Moves between nodes:
at | ζ τ α
FT | LC RC PR
MN | HD QC MZ
GS | LD LJ PG
DL | FB CN CC
SR | MS JR BL
BM | RC LC DT
FZ | RN RF ZC
HJ | BL ZC RF
RZ | PM NJ SN
HT | LJ LD PM
HB | HZ SJ RN
LC | SN BM FT
PR | FT JP QR
QR | PR MZ QC
BL | SR BZ HJ
CC | DL BP DN
PG | GS SC MS
HZ | NQ LP HB
LJ | SC GS HT
BZ | ZC BL JR
MS | PG FF SR
LM | CN FB HD
FF | JR MS SC
RN | HB TM FZ
ZR | LP NQ DM
SN | RZ DT LC
LP | SJ HZ ZR
MZ | MN QR JP
DT | BM SN NJ
LH | NJ PM LD
NJ | DT RZ LH
JR | BZ SR FF
SJ | TM HB LP
PB | QC HD FB
NQ | DN ZR HZ
LD | LH HT GS
TM | RF RN SJ
CN | BP DL LM
DN | CC DM NQ
DM | ZR DN BP
JP | MZ PR RC
BP | DM CC CN
ZC | FZ HJ BZ
HD | LM PB MN
SC | FF PG LJ
PM | HT LH RZ
RF | HJ FZ TM
QC | QR MN PB
FB | PB LM DL
RC | JP FT BM

The rows follow the links: the fewer symbols apart two nodes are, the more alike their rows tend to be.

Here are some nodes, each with a row of numbers. One shown again gets a slightly different row.
BM: -295 113 -301 57 -173 670 -122 -678 -699 -653 152 -183 431 238 -804 99 -708 272 353 3 840 -433 -102 156 742 -107 -174 582 144 33 304 -337 39 -216 -381 -156 427 -525
FZ: -287 -426 -855 -530 574 231 -300 -237 271 -153 -644 205 137 -817 -311 717 -114 428 -446 -7 -128 33 -16 -698 -32 142 -912 -129 37 432 -24 488 -357 137 -286 -556 -557 -213
FB: 47 104 463 -212 6 -684 121 433 -41 -65 276 -71 -47 577 595 -498 -710 67 983 -311 -129 14 -113 473 -186 5 107 -236 94 -99 -635 -35 395 -607 160 -8 942 -64
HB: 117 -404 -435 242 365 286 -263 -154 201 -283 -760 288 -10 -336 -181 26 267 651 -731 -214 155 -197 66 -452 -413 195 -562 -11 70 -9 447 526 243 839 -947 -19 -758 375
LP: -261 133 844 462 439 -326 -148 207 -517 -700 93 234 565 524 466 -654 -424 124 -7 -217 397 -751 -15 417 -319 -436 -38 -55 95 -253 -66 -425 565 158 75 444 289 46
MS: 151 67 -261 -261 -317 -30 477 269 563 1089 160 -155 -644 -487 113 306 886 -715 -245 265 -746 620 264 -129 -58 177 458 -280 -197 225 0 -57 -596 -52 604 84 -358 242
HJ: -539 -220 -360 -535 -203 -486 356 24 34 820 672 -458 -460 -219 501 -195 -433 -631 493 149 -103 -126 708 323 0 22 724 -99 59 644 352 -155 125 151 33 -548 597 -25
RC: -64 -93 -574 -233 -259 529 91 -744 -191 -414 179 -361 145 140 -785 158 -877 341 584 -16 627 -339 -33 211 648 241 -112 642 119 131 349 -58 122 -33 -646 -592 547 -427
PR: -746 -179 -291 -652 789 -555 -124 221 77 654 -98 -172 146 -932 575 164 -50 -546 -383 -23 -305 -145 723 -141 -276 -305 112 -246 50 628 -53 -270 -221 66 630 -154 -140 -117
LH: 285 416 529 441 -63 535 -148 -287 -608 -520 -108 240 542 120 -577 369 591 -155 -453 370 313 -85 -314 -156 462 -256 -160 494 -312 -600 -91 -410 -306 -216 454 831 -643 -149
HT: 565 482 396 646 -889 506 347 -333 -300 -50 556 -84 -135 723 -490 -230 486 -435 145 290 194 132 -114 270 623 -152 657 561 -318 -371 469 -382 -31 2 126 652 115 245
HD: 526 -465 -594 -446 -122 -126 127 217 887 315 -427 26 -712 -288 132 120 107 527 141 -223 -466 524 -299 -190 -407 514 -466 -291 108 -24 -163 923 -137 18 -599 -674 12 197
QC: -467 -43 124 -754 555 -825 50 496 122 329 31 -178 119 -299 629 13 -714 -246 499 -97 -285 116 226 205 -331 -223 -4 -511 116 368 -593 -90 -70 -522 661 -344 554 -396

Each walk starts at a row. The symbols on each line, taken left to right, move it on to the next node.
Answer with the node's row; about right is enough.
start 331 142 71 -43 -172 41 227 155 404 576 -133 5 -326 -421 -39 315 997 -732 -635 457 -662 613 20 -376 -80 65 167 -141 -202 -75 -173 -67 -634 -188 670 432 -720 317
ζ τ τ α ζ: 329 350 255 60 -249 153 -32 93 158 389 -132 221 68 -145 -123 452 1006 -503 -609 342 -365 551 -87 -483 68 -16 54 49 -392 -403 -157 -172 -784 -249 707 751 -841 61
τ α ζ τ τ: 594 452 432 432 -983 436 316 -333 -311 -92 654 -159 -171 644 -621 -84 158 -105 483 341 287 225 -400 297 643 24 441 432 -74 -473 175 -322 6 -434 232 415 451 -37
start -722 -121 -145 -766 629 -788 -129 386 74 536 -74 -256 109 -620 619 14 -472 -406 165 9 -365 -40 553 -109 -313 -317 -24 -461 105 598 -469 -187 -169 -288 633 -152 154 -135
ζ α τ ζ: 274 -573 -806 -466 -313 -11 206 -145 662 203 -283 -171 -605 -247 -41 286 -246 541 342 -110 -179 460 -95 -132 -119 718 -216 -191 238 327 11 787 43 111 -726 -1064 102 8
α τ τ: -28 -516 -890 -449 -214 115 250 -447 220 43 -133 -323 -492 -105 -339 272 -642 465 425 -87 81 305 -65 -30 210 555 -159 129 198 365 191 598 64 -70 -751 -1126 307 -266
start 149 54 899 427 611 -195 -397 461 37 -576 -381 553 473 297 468 -325 181 352 -395 -411 -104 -210 -471 -59 -752 -293 -439 -295 -25 -519 -293 -15 412 238 39 682 -460 375
τ τ α τ: 337 149 475 506 -297 -275 80 214 48 -596 216 201 -351 1062 482 -762 -266 562 525 -348 213 -173 -436 524 -305 243 235 -49 37 -431 45 187 722 73 -436 92 628 395
ζ α τ α α: 376 -338 -9 -109 144 -215 -94 303 841 199 -510 307 -508 -170 337 78 418 633 -111 -277 -449 490 -312 -399 -633 447 -649 -531 21 -209 -517 897 -120 21 -351 -342 -364 287
start 463 311 383 784 -831 314 288 -328 -220 22 366 -123 -224 508 -294 -297 802 -336 -335 316 99 19 109 62 514 1 612 464 -106 -442 798 -313 3 316 34 589 -251 381
α τ ζ: 26 311 148 200 -220 738 -137 -601 -949 -765 137 12 619 397 -785 204 -356 166 -32 71 709 -441 -126 54 667 -442 -125 583 -167 -173 193 -370 -104 -152 35 328 94 -495
α ζ τ τ τ: -224 13 -170 497 -82 257 -63 -159 -15 359 -36 19 -18 -451 24 -111 853 -679 -969 178 -22 -182 536 -139 -56 -48 527 146 -184 126 681 -349 -84 898 30 422 -834 411
start -149 197 910 519 502 -298 -427 368 -533 -630 -220 478 621 522 446 -544 -128 393 -290 -217 257 -569 -306 200 -503 -407 -257 -229 -56 -332 -315 -177 564 158 138 710 -39 200
ζ ζ α ζ ζ α: -700 134 377 253 399 -255 -173 221 -702 -452 353 -56 489 401 352 -687 -766 14 268 -221 527 -748 297 508 -65 -517 401 61 104 -28 195 -609 698 292 -60 223 609 -120
ζ τ ζ ζ: 211 -361 -143 561 59 321 -107 -17 205 -477 -443 282 -13 131 94 -231 386 733 -699 -355 23 -194 -17 -159 -499 246 -359 35 120 -114 573 573 563 847 -1000 -8 -666 449
start 77 491 417 353 -53 707 -207 -365 -827 -639 -12 23 699 173 -671 281 60 -19 -315 213 556 -355 -227 -77 652 -279 -170 593 -211 -402 203 -547 -173 -133 324 725 -232 -227
α α ζ α τ τ: 430 487 415 417 -68 425 -185 -83 -171 -74 -114 251 334 -164 -372 426 894 -232 -721 330 -118 244 -328 -308 209 -385 -68 203 -397 -431 -151 -238 -587 -284 794 954 -726 21
α τ ζ ζ: 363 312 -60 -279 -365 365 215 -366 -255 -44 239 -183 -46 315 -525 514 -635 26 826 161 234 421 -456 107 639 -148 -52 300 5 -185 -538 -13 -429 -1079 428 -318 591 -670
start 576 573 296 -27 -723 470 291 -376 -323 -54 483 -216 -60 599 -612 92 -247 -129 834 129 269 315 -315 204 814 39 281 437 -12 -360 -373 -138 -381 -833 552 35 635 -172
α ζ τ α α α: -274 -245 -480 -430 -220 -399 510 103 351 1016 514 -529 -592 -472 406 -190 -3 -710 197 183 -493 297 680 153 50 154 707 -130 235 486 355 -93 -198 96 223 -427 465 162
α τ ζ ζ: -196 -469 -648 -89 516 166 -212 -241 425 -211 -596 196 92 -649 -256 379 43 590 -693 -65 35 -90 -14 -688 -208 166 -675 -57 125 195 180 446 -69 569 -649 -334 -739 -51
start 320 192 605 313 -190 -509 19 505 -106 -387 335 30 -155 919 406 -675 -518 263 901 -259 75 -125 -320 464 -202 -41 222 -110 145 -410 -274 82 582 -332 -154 -49 883 156
α τ α: 444 -183 293 140 312 -241 -270 494 630 -137 -627 604 -187 -139 346 -38 560 601 -306 -203 -567 458 -483 -352 -670 336 -545 -533 2 -410 -534 718 -27 89 -253 20 -528 448
τ τ τ τ ζ: 356 -14 637 271 516 -177 -405 564 320 -503 -510 638 88 136 412 -201 491 618 -407 -320 -241 100 -440 -229 -697 117 -558 -412 -33 -475 -503 413 131 64 -71 557 -448 352
start -696 -184 -201 -228 -21 -490 343 -19 -196 365 552 -486 -106 26 347 -475 -791 -454 439 68 98 -513 672 581 21 -185 736 24 140 502 439 -391 413 183 -27 -405 712 -95
α τ α α: -331 -201 -765 -843 467 246 -356 -171 98 -2 -533 -91 203 -827 -409 920 -379 295 16 -66 -99 193 -88 -394 153 97 -890 -149 100 213 -336 382 -563 -278 -72 -750 -258 -606
ζ ζ ζ α τ: -765 -88 77 -37 166 -448 106 72 -448 1 574 -314 235 307 511 -615 -888 -200 318 -186 468 -599 551 542 -73 -269 530 18 167 331 322 -486 619 321 -75 -61 711 -109
start -309 103 380 -542 319 -737 66 527 -17 108 235 -53 -9 260 567 -333 -832 -81 752 -234 -102 -107 -65 480 -219 -129 50 -328 136 170 -662 -119 71 -672 443 -256 868 -203
ζ ζ τ α: -118 -236 -811 -390 -317 538 181 -415 -48 -157 30 -343 -288 35 -520 203 -774 293 699 -63 363 -28 45 124 635 308 -163 318 232 304 325 372 117 37 -656 -988 615 -232
τ ζ ζ τ τ α: -759 -299 -320 -168 546 -355 -37 182 151 572 -185 -142 264 -973 300 240 493 -677 -781 116 -339 -176 596 -155 -260 -325 96 -247 -91 538 124 -279 -219 566 469 29 -559 68
